Here is a tiny trained network, its code and every weight. The questions are about switching its units off for an input and a target symbol, where a switched-off unit gives its printed mean instead of its output.

import numpy as np


def w(rows, s, z=0):
    codes = np.array(rows[::2]) - 128.0
    scale = np.full(codes.shape[1], s)
    scale[-1] = z or s
    return codes * scale


def norm(h):
    return h / np.sqrt((h * h).mean(-1, keepdims=True) + 1e-5)


def f(y):
    return y / 2 * (1 + np.tanh(0.7978845608 * (y + 0.044715 * y**3)))


def softmax(a):
    e = np.exp(a - a.max(-1, keepdims=True))
    return e / e.sum(-1, keepdims=True)


def log_softmax(a):
    a = a - a.max(-1, keepdims=True)
    return a - np.log(np.exp(a).sum(-1, keepdims=True))


def net(x, mask):
    ids = ['βθτφψω'.index(c) for c in x.split()]
    T = len(ids)
    res = E[ids] + P[:T]
    u = 0
    for l in range(2):
        q, k, v = (norm(res) @ M[l].T for M in (Q, K, V))
        z = softmax(np.where(np.tri(T) > 0, q @ k.T / 2**0.5, -1e9)) @ v
        res = res + np.where(mask[u], z, O[l][:, -1]) @ O[l][:, :-1]
        u += 1
        y = f(norm(res) @ A[l][:, :-1].T + A[l][:, -1])
        res = res + np.where(mask[u : u + 12], y, B[l][:, -1]) @ B[l][:, :-1]
        u += 12
    return log_softmax(norm(res)[-1] @ U[:, :-1].T + U[:, -1])


Q, K, V, O, A, B = {}, {}, {}, {}, {}, {}
E = w([
[35,139,61,212],'β',
[198,84,213,115],'θ',
[116,165,183,105],'τ',
[64,143,67,224],'φ',
[123,47,111,72],'ψ',
[47,185,69,11],'ω',
],0.011)
P = w([
[174,137,191,218],'0',
[113,103,67,214],'1',
[160,14,251,186],'2',
[140,234,136,163],'3',
[156,61,53,190],'4',
[220,53,254,123],'5',
],0.0073)
Q[0] = w([
[135,135,65,255],'L0H0',
[4,196,189,166],'L0H0',
],0.0064)
K[0] = w([
[199,31,152,210],'L0H0',
[162,254,222,144],'L0H0',
],0.0067)
V[0] = w([
[82,30,137,178],'L0H0',
[81,110,2,32],'L0H0',
],0.0081)
O[0] = w([
[211,245,117,1,253],'L0H0',
[32,217,91,92,64],'L0H0',
],0.0073,0.0055)
A[0] = w([
[160,106,232,154,145],'L0N0',
[174,219,2,114,123],'L0N1',
[22,145,105,73,120],'L0N2',
[97,107,87,114,167],'L0N3',
[221,152,188,84,173],'L0N4',
[80,109,42,117,180],'L0N5',
[160,80,83,111,137],'L0N6',
[93,88,72,177,251],'L0N7',
[161,216,96,142,90],'L0N8',
[187,120,171,97,44],'L0N9',
[161,84,172,116,50],'L0N10',
[150,147,116,12,112],'L0N11',
],0.0084,0.0018)
B[0] = w([
[149,111,60,138,209],'L0N0',
[96,121,118,83,254],'L0N1',
[220,115,112,254,177],'L0N2',
[121,195,61,144,140],'L0N3',
[66,141,51,114,231],'L0N4',
[238,161,124,72,179],'L0N5',
[147,177,133,102,147],'L0N6',
[233,87,109,69,175],'L0N7',
[98,95,120,190,183],'L0N8',
[112,171,67,113,167],'L0N9',
[171,93,74,120,153],'L0N10',
[54,118,129,121,179],'L0N11',
],0.0066,0.0053)
Q[1] = w([
[2,78,231,117],'L1H0',
[170,34,131,80],'L1H0',
],0.0071)
K[1] = w([
[229,84,88,52],'L1H0',
[82,231,97,1],'L1H0',
],0.0086)
V[1] = w([
[76,58,67,49],'L1H0',
[63,83,1,42],'L1H0',
],0.0076)
O[1] = w([
[175,89,7,78,6],'L1H0',
[79,61,147,222,161],'L1H0',
],0.011,0.0023)
A[1] = w([
[198,86,185,163,25],'L1N0',
[119,134,28,139,167],'L1N1',
[143,129,96,186,167],'L1N2',
[161,86,101,89,98],'L1N3',
[109,160,128,180,118],'L1N4',
[104,171,246,86,105],'L1N5',
[43,55,164,148,61],'L1N6',
[109,118,70,147,102],'L1N7',
[113,68,88,206,61],'L1N8',
[106,64,17,183,72],'L1N9',
[153,63,151,210,45],'L1N10',
[185,171,61,68,5],'L1N11',
],0.011,0.003)
B[1] = w([
[208,188,76,138,145],'L1N0',
[105,218,98,123,228],'L1N1',
[57,113,77,142,183],'L1N2',
[152,189,108,203,152],'L1N3',
[154,72,47,194,155],'L1N4',
[77,10,250,164,178],'L1N5',
[119,161,202,163,136],'L1N6',
[109,215,145,113,168],'L1N7',
[121,94,197,15,193],'L1N8',
[113,104,147,43,253],'L1N9',
[163,93,209,114,160],'L1N10',
[124,253,169,49,175],'L1N11',
],0.0062,0.0073)
U = w([
[76,81,254,98,187],'β',
[162,80,152,116,42],'θ',
[93,99,54,193,94],'τ',
[191,93,87,119,63],'φ',
[54,23,46,99,254],'ψ',
[168,141,151,47,58],'ω',
],0.0091,0.0025)

Each question gives the input, a string of symbols that net reads in full, and the target symbol t.
The units are the heads (2 rows each of Q, K, V and O) and the neurons (one row each of A and B). Each row of codes is followed by its name. A weight is (code - 128) times the scale printed after its matrix; where a second scale follows, it is the last column's (O, A, B and U).
mask holds one flag per unit, layer by layer, with each layer's heads first. A switched-off unit (its flag False) gives its mean, the last column of its rows in O or B, instead of its output. The means were averaged over made-up inputs and are rounded, as every weight is.
A unit's drop is (log p(t) with every unit on - log p(t) with that unit switched off) / (log p(t) with every unit on - log p(t) with every unit switched off).
The circuit of an input: a set's keep is (log p(t) with only the set's units on - log p(t) with every unit switched off) / (log p(t) with every unit on - log p(t) with every unit switched off). Starting from the 12 units with the biggest drops (on a tie, the unit counted first), units are removed one at a time, each time the one whose removal leaves the highest keep (on an exact tie, the one counted first), for as long as the keep stays at least 0.8.
circuit, biggest first: the units of the circuit, biggest drop first
unit that matters most: the unit with the biggest drop
top k neurons: the k neurons with the biggest drops, biggest first
top k neurons in layer l: the k neurons of layer l with the biggest drops, biggest first
drop when u is switched off: that unit's drop, to one decimal
input ω θ ψ ω, target τ: circuit, biggest first -> (L0H0 L0N2)
input ψ β β β τ, target ψ: circuit, biggest first -> (L1H0)
input ψ ψ β ω, target ψ: circuit, biggest first -> (L0H0 L1H0)
input φ ψ φ, target ψ: circuit, biggest first -> (L0H0 L1N2 L0N4)
input β ψ θ φ, target β: circuit, biggest first -> (L1H0 L0N4 L0N0 L1N5)
input ψ β β ω, target ψ: circuit, biggest first -> (L1H0 L0N2)
input φ β ψ β β, target ω: circuit, biggest first -> (L1N11 L0N7 L0N5)
input ψ β θ ψ β θ, target ψ: circuit, biggest first -> (L1H0 L0N4)
input ψ ω ψ φ, target ψ: circuit, biggest first -> (L0N1 L1H0 L1N9)
input ω ψ β ψ, target τ: circuit, biggest first -> (L0N2 L0H0)
input β ω β β, target β: top 3 neurons in layer 0 -> (L0N4 L0N0 L0N9)
input φ φ ψ ψ τ β, target ψ: top 2 neurons in layer 1 -> (L1N2 L1N11)
input β β θ β, target β: top 4 neurons in layer 0 -> (L0N4 L0N0 L0N10 L0N9)
input β β β ψ, target β: top 2 neurons in layer 0 -> (L0N4 L0N0)
input ψ β φ θ, target ψ: unit that matters most -> L0N4
input β β β, target τ: top 2 neurons in layer 1 -> (L1N9 L1N8)
input θ φ ψ β, target φ: top 2 neurons in layer 1 -> (L1N0 L1N5)
input φ φ θ, target φ: drop when L1N0 is switched off -> 0.1
input β β θ ψ, target β: drop when L1N5 is switched off -> 0.4
input θ β β β ψ ω, target β: drop when L1N5 is switched off -> 0.3
input φ φ τ, target φ: top neuron -> (L0N1)
